Below are the code and all the weights of a small trained network. Each question names an input and a target symbol and asks about switching units off, where a switched-off unit gives its printed mean instead of its output.

import numpy as np


def w(rows, s, z=0):
    codes = np.array(rows[::2]) - 128.0
    scale = np.full(codes.shape[1], s)
    scale[-1] = z or s
    return codes * scale


def norm(h):
    return h / np.sqrt((h * h).mean(-1, keepdims=True) + 1e-5)


def softmax(a):
    e = np.exp(a - a.max(-1, keepdims=True))
    return e / e.sum(-1, keepdims=True)


def log_softmax(a):
    a = a - a.max(-1, keepdims=True)
    return a - np.log(np.exp(a).sum(-1, keepdims=True))


def net(x, mask):
    ids = ['ΓΛΞΦΩαβδζηθμστψ'.index(c) for c in x.split()]
    T = len(ids)
    res = E[ids] + P[:T]
    u = 0
    for l in range(3):
        r = norm(res)
        for j in range(3):
            rows = slice(2 * j, 2 * j + 2)
            q, k, v = (r @ M[l][rows].T for M in (Q, K, V))
            z = softmax(np.where(np.tri(T) > 0, q @ k.T / 2**0.5, -1e9)) @ v
            o = O[l][rows]
            res = res + np.where(mask[u + j], z, o[:, -1]) @ o[:, :-1]
        u += 3
    return log_softmax(norm(res)[-1] @ U[:, :-1].T + U[:, -1])


Q, K, V, O = {}, {}, {}, {}
E = w([
[183,133,140,152,180,104,176,139,101,132],'Γ',
[185,140,134,145,171,105,178,145,104,133],'Λ',
[181,148,125,142,163,107,177,153,96,120],'Ξ',
[174,140,135,154,162,106,180,133,86,152],'Φ',
[177,139,141,153,170,102,186,144,102,143],'Ω',
[162,162,99,80,119,117,174,174,94,82],'α',
[170,142,173,141,167,150,123,116,53,141],'β',
[134,83,164,90,159,49,170,145,166,146],'δ',
[94,83,119,45,61,113,111,126,70,82],'ζ',
[113,82,107,154,92,61,170,141,123,151],'η',
[117,73,154,173,124,120,88,93,78,187],'θ',
[136,141,99,192,51,184,106,197,151,120],'μ',
[83,67,110,93,131,165,227,117,112,150],'σ',
[107,133,87,53,176,163,153,122,181,171],'τ',
[99,151,201,94,121,255,147,104,112,80],'ψ',
],0.0079)
P = w([
[245,58,101,72,136,187,139,227,65,254],'0',
[63,157,117,127,187,104,139,213,67,176],'1',
[203,63,115,98,156,155,128,177,101,191],'2',
[78,170,117,137,175,92,143,178,83,159],'3',
[213,67,113,108,158,139,125,139,117,163],'4',
[86,173,115,143,173,86,145,150,97,134],'5',
[205,68,120,115,154,128,124,117,137,138],'6',
[93,170,118,157,170,81,138,128,110,117],'7',
[206,74,122,125,130,123,126,103,159,117],'8',
[97,169,118,166,163,81,131,107,127,104],'9',
[202,87,132,138,105,114,126,84,182,110],'10',
[107,168,114,177,148,86,125,81,134,92],'11',
[188,112,126,148,82,108,127,51,191,97],'12',
[112,185,108,179,135,90,122,57,127,79],'13',
],0.0092)
Q[0] = w([
[93,192,50,162,188,32,152,105,20,118],'L0H0',
[81,192,143,136,146,122,129,143,72,105],'L0H0',
[137,1,161,29,87,208,144,95,198,193],'L0H1',
[225,112,171,92,115,171,89,111,175,137],'L0H1',
[94,87,140,55,61,191,90,106,79,65],'L0H2',
[180,179,207,176,151,206,185,95,65,115],'L0H2',
],0.009)
K[0] = w([
[131,151,133,194,100,126,119,55,156,41],'L0H0',
[131,155,125,143,98,160,108,88,149,107],'L0H0',
[160,114,144,109,155,149,111,254,81,170],'L0H1',
[135,110,151,139,119,95,112,188,77,143],'L0H1',
[82,134,126,63,78,170,93,137,81,85],'L0H2',
[145,176,184,172,149,170,136,94,93,119],'L0H2',
],0.011)
V[0] = w([
[137,127,129,170,85,147,72,225,203,131],'L0H0',
[98,172,218,132,91,252,197,134,138,106],'L0H0',
[219,182,219,180,77,23,20,206,109,58],'L0H1',
[114,32,200,177,54,118,243,157,15,78],'L0H1',
[177,53,173,13,73,151,177,59,105,102],'L0H2',
[176,116,193,203,111,111,141,82,156,95],'L0H2',
],0.0043)
O[0] = w([
[156,113,59,153,219,139,111,60,104,85,124],'L0H0',
[66,82,156,166,177,159,155,154,213,138,73],'L0H0',
[129,168,254,162,167,73,133,167,181,61,78],'L0H1',
[198,38,195,177,151,141,245,92,113,118,251],'L0H1',
[149,124,112,161,154,122,158,89,98,166,109],'L0H2',
[129,148,95,57,86,135,145,115,103,190,90],'L0H2',
],0.0063,0.0028)
Q[1] = w([
[134,161,143,82,121,87,105,144,62,146],'L1H0',
[250,117,178,27,58,88,136,99,105,141],'L1H0',
[143,152,46,22,129,138,181,153,157,127],'L1H1',
[113,105,105,117,121,155,92,73,161,255],'L1H1',
[109,211,175,129,160,66,119,203,76,96],'L1H2',
[154,221,182,125,97,129,168,140,103,136],'L1H2',
],0.0093)
K[1] = w([
[143,79,101,156,141,123,83,184,171,184],'L1H0',
[146,60,97,94,198,77,125,183,78,158],'L1H0',
[172,157,14,1,77,163,144,177,164,75],'L1H1',
[167,82,91,142,119,145,30,82,116,237],'L1H1',
[99,134,130,166,60,103,81,55,221,115],'L1H2',
[90,144,133,112,103,50,145,24,151,108],'L1H2',
],0.0087)
V[1] = w([
[120,142,138,156,68,118,109,142,162,115],'L1H0',
[121,125,190,62,148,195,154,69,118,111],'L1H0',
[78,85,127,141,162,79,108,137,93,177],'L1H1',
[60,160,113,148,156,140,133,136,80,77],'L1H1',
[126,115,158,17,212,112,141,99,149,119],'L1H2',
[114,42,93,146,132,3,108,93,133,160],'L1H2',
],0.0068)
O[1] = w([
[148,132,112,160,177,88,140,70,120,102,3],'L1H0',
[58,94,144,189,107,169,196,130,176,177,97],'L1H0',
[124,186,127,125,141,165,109,132,145,56,196],'L1H1',
[115,136,174,109,68,121,94,151,212,81,152],'L1H1',
[118,121,147,1,116,165,115,148,103,175,103],'L1H2',
[88,33,133,157,173,120,72,217,148,144,147],'L1H2',
],0.0073,0.0046)
Q[2] = w([
[197,100,156,130,162,134,155,88,107,91],'L2H0',
[83,143,206,114,83,76,162,154,156,163],'L2H0',
[195,102,44,123,147,255,119,59,174,98],'L2H1',
[157,76,116,175,82,174,77,224,165,97],'L2H1',
[113,152,53,204,123,186,143,106,183,62],'L2H2',
[173,123,116,97,105,78,38,99,136,120],'L2H2',
],0.0086)
K[2] = w([
[254,88,160,133,122,146,203,88,139,162],'L2H0',
[74,142,242,119,77,77,157,148,135,76],'L2H0',
[158,150,49,151,177,178,160,177,153,88],'L2H1',
[128,123,44,240,105,117,100,52,137,84],'L2H1',
[110,197,124,146,191,163,163,47,128,103],'L2H2',
[130,136,156,137,143,57,72,149,133,94],'L2H2',
],0.0087)
V[2] = w([
[80,222,124,180,185,44,112,114,187,75],'L2H0',
[213,135,111,126,131,170,116,176,103,101],'L2H0',
[110,145,75,89,178,23,227,167,161,151],'L2H1',
[104,186,160,183,253,138,101,116,93,197],'L2H1',
[80,158,51,129,106,29,123,31,130,97],'L2H2',
[198,99,57,167,132,88,130,137,115,169],'L2H2',
],0.0053)
O[2] = w([
[106,145,115,169,84,215,128,191,78,179,1],'L2H0',
[143,78,97,127,112,103,164,39,199,162,218],'L2H0',
[216,143,101,207,135,255,47,167,232,65,122],'L2H1',
[113,171,176,164,69,44,85,97,205,167,129],'L2H1',
[114,144,158,119,92,122,136,231,127,105,31],'L2H2',
[165,107,104,120,76,126,127,114,65,134,164],'L2H2',
],0.007,0.0084)
U = w([
[189,32,60,86,182,131,187,52,45,183,123],'Γ',
[47,96,169,174,101,7,101,157,75,178,174],'Λ',
[73,175,3,85,132,123,49,129,94,142,213],'Ξ',
[122,111,185,57,191,142,57,218,184,160,190],'Φ',
[126,124,128,138,151,137,122,138,123,135,4],'Ω',
[170,162,132,160,142,153,145,155,126,140,54],'α',
[156,158,131,161,129,144,143,137,110,135,35],'β',
[173,176,131,154,143,154,151,153,111,125,75],'δ',
[140,110,158,137,160,67,96,62,248,26,152],'ζ',
[166,95,167,85,54,154,109,122,214,116,61],'η',
[150,12,120,230,172,137,87,227,99,96,127],'θ',
[120,233,216,82,102,122,167,106,61,150,142],'μ',
[184,143,132,82,26,195,178,186,158,65,165],'σ',
[102,68,176,72,181,138,188,199,12,53,140],'τ',
[14,114,109,192,166,185,191,123,205,172,209],'ψ',
],0.0061,0.0026)

Each question gives the input, a string of symbols that net reads in full, and the target symbol t.
The units are the heads (2 rows each of Q, K, V and O). Each row of codes is followed by its name. A weight is (code - 128) times the scale printed after its matrix; where a second scale follows, it is the last column's (O and U).
mask holds one flag per head, layer by layer. A switched-off head (its flag False) gives its mean, the last column of its rows in O, instead of its output. The means were averaged over made-up inputs and are rounded, as every weight is.
A unit's drop is (log p(t) with every unit on - log p(t) with that unit switched off) / (log p(t) with every unit on - log p(t) with every unit switched off).
The circuit of an input: a set's keep is (log p(t) with only the set's units on - log p(t) with every unit switched off) / (log p(t) with every unit on - log p(t) with every unit switched off). Starting from all 9 units, units are removed one at a time, each time the one whose removal leaves the highest keep (on an exact tie, the one counted first), for as long as the keep stays at least 0.8.
circuit, biggest first: the units of the circuit, biggest drop first
unit that matters most: the unit with the biggest drop
which heads matter: for each layer, one digit per head in row order, 1 if its drop is at least 0.15 and else 0, layers parted by /
input τ μ Λ μ α θ ψ Ξ Ω β, target μ: circuit, biggest first	[L0H0 L2H0 L0H2]
input β μ μ μ δ Γ Ξ τ Ξ θ, target Ξ: which heads matter	010 / 000 / 000
input α μ μ ψ δ δ ζ ψ α η Λ σ μ θ, target Γ: circuit, biggest first	[L0H1]
input δ τ Λ Λ Φ Ξ ψ ψ μ Γ, target ψ: which heads matter	100 / 100 / 100
input ψ η Γ η Ξ β Ξ Ξ θ β, target Λ: which heads matter	000 / 011 / 110
input μ Ξ Γ Λ σ α ψ θ α μ α δ Ξ Λ, target Φ: circuit, biggest first	[L1H2 L0H2 L2H0 L0H1]
input θ Φ μ α δ Φ Ξ Ξ μ τ σ μ ψ σ, target ψ: which heads matter	100 / 100 / 000
input α μ α α Γ β Ξ μ ψ Γ, target ψ: circuit, biggest first	[L0H0 L1H0]
input μ μ σ ψ η Ξ ψ ψ Λ α, target ψ: circuit, biggest first	[L0H0 L2H0]
input μ Γ α η, target θ: which heads matter	000 / 001 / 100
input δ Λ α μ Φ α β Ξ, target μ: circuit, biggest first	[L2H0 L0H1 L0H0]
input Λ Ξ α Φ η Γ β Ξ Ω Ξ ψ α, target ψ: circuit, biggest first	[L0H0 L1H0]
input Γ ψ Ω δ μ σ α τ τ η Ω Ξ, target θ: circuit, biggest first	[L1H2 L2H0 L0H0]
input θ ζ μ θ, target ζ: unit that matters most	L1H1
input Ξ μ ψ μ α ζ τ μ θ Φ η Ξ, target θ: which heads matter	000 / 011 / 100
input β ζ μ α Ξ η Γ β Ξ Γ β Ω, target μ: which heads matter	011 / 000 / 100
input β δ τ μ Φ Ξ Ξ β μ τ ζ β Ξ ζ, target τ: which heads matter	110 / 001 / 110
input μ σ η τ ψ Ξ Ξ ψ, target ψ: which heads matter	000 / 000 / 000
input Γ Λ Λ Λ ζ Ξ α δ μ, target Γ: which heads matter	000 / 000 / 010
input μ θ μ Ξ τ μ ψ ζ α β, target τ: unit that matters most	L1H1
input δ μ μ, target ζ: which heads matter	011 / 001 / 100
input β Φ η σ β Γ Φ Φ δ Γ Γ α, target σ: circuit, biggest first	[L2H0 L2H1 L1H1]
input Φ μ μ θ α Ω θ Ξ τ μ, target Ξ: which heads matter	010 / 000 / 000
input Λ β Λ μ μ σ τ α μ θ μ, target σ: circuit, biggest first	[L2H2 L1H0 L1H2]
input σ μ μ α ζ Γ Ξ ψ Ξ Ξ μ τ Ξ δ, target Ξ: circuit, biggest first	[L0H1 L2H0]
input Γ μ σ ζ σ Φ δ Ω μ Ξ μ Ξ ψ, target Γ: circuit, biggest first	[L0H2 L1H1]
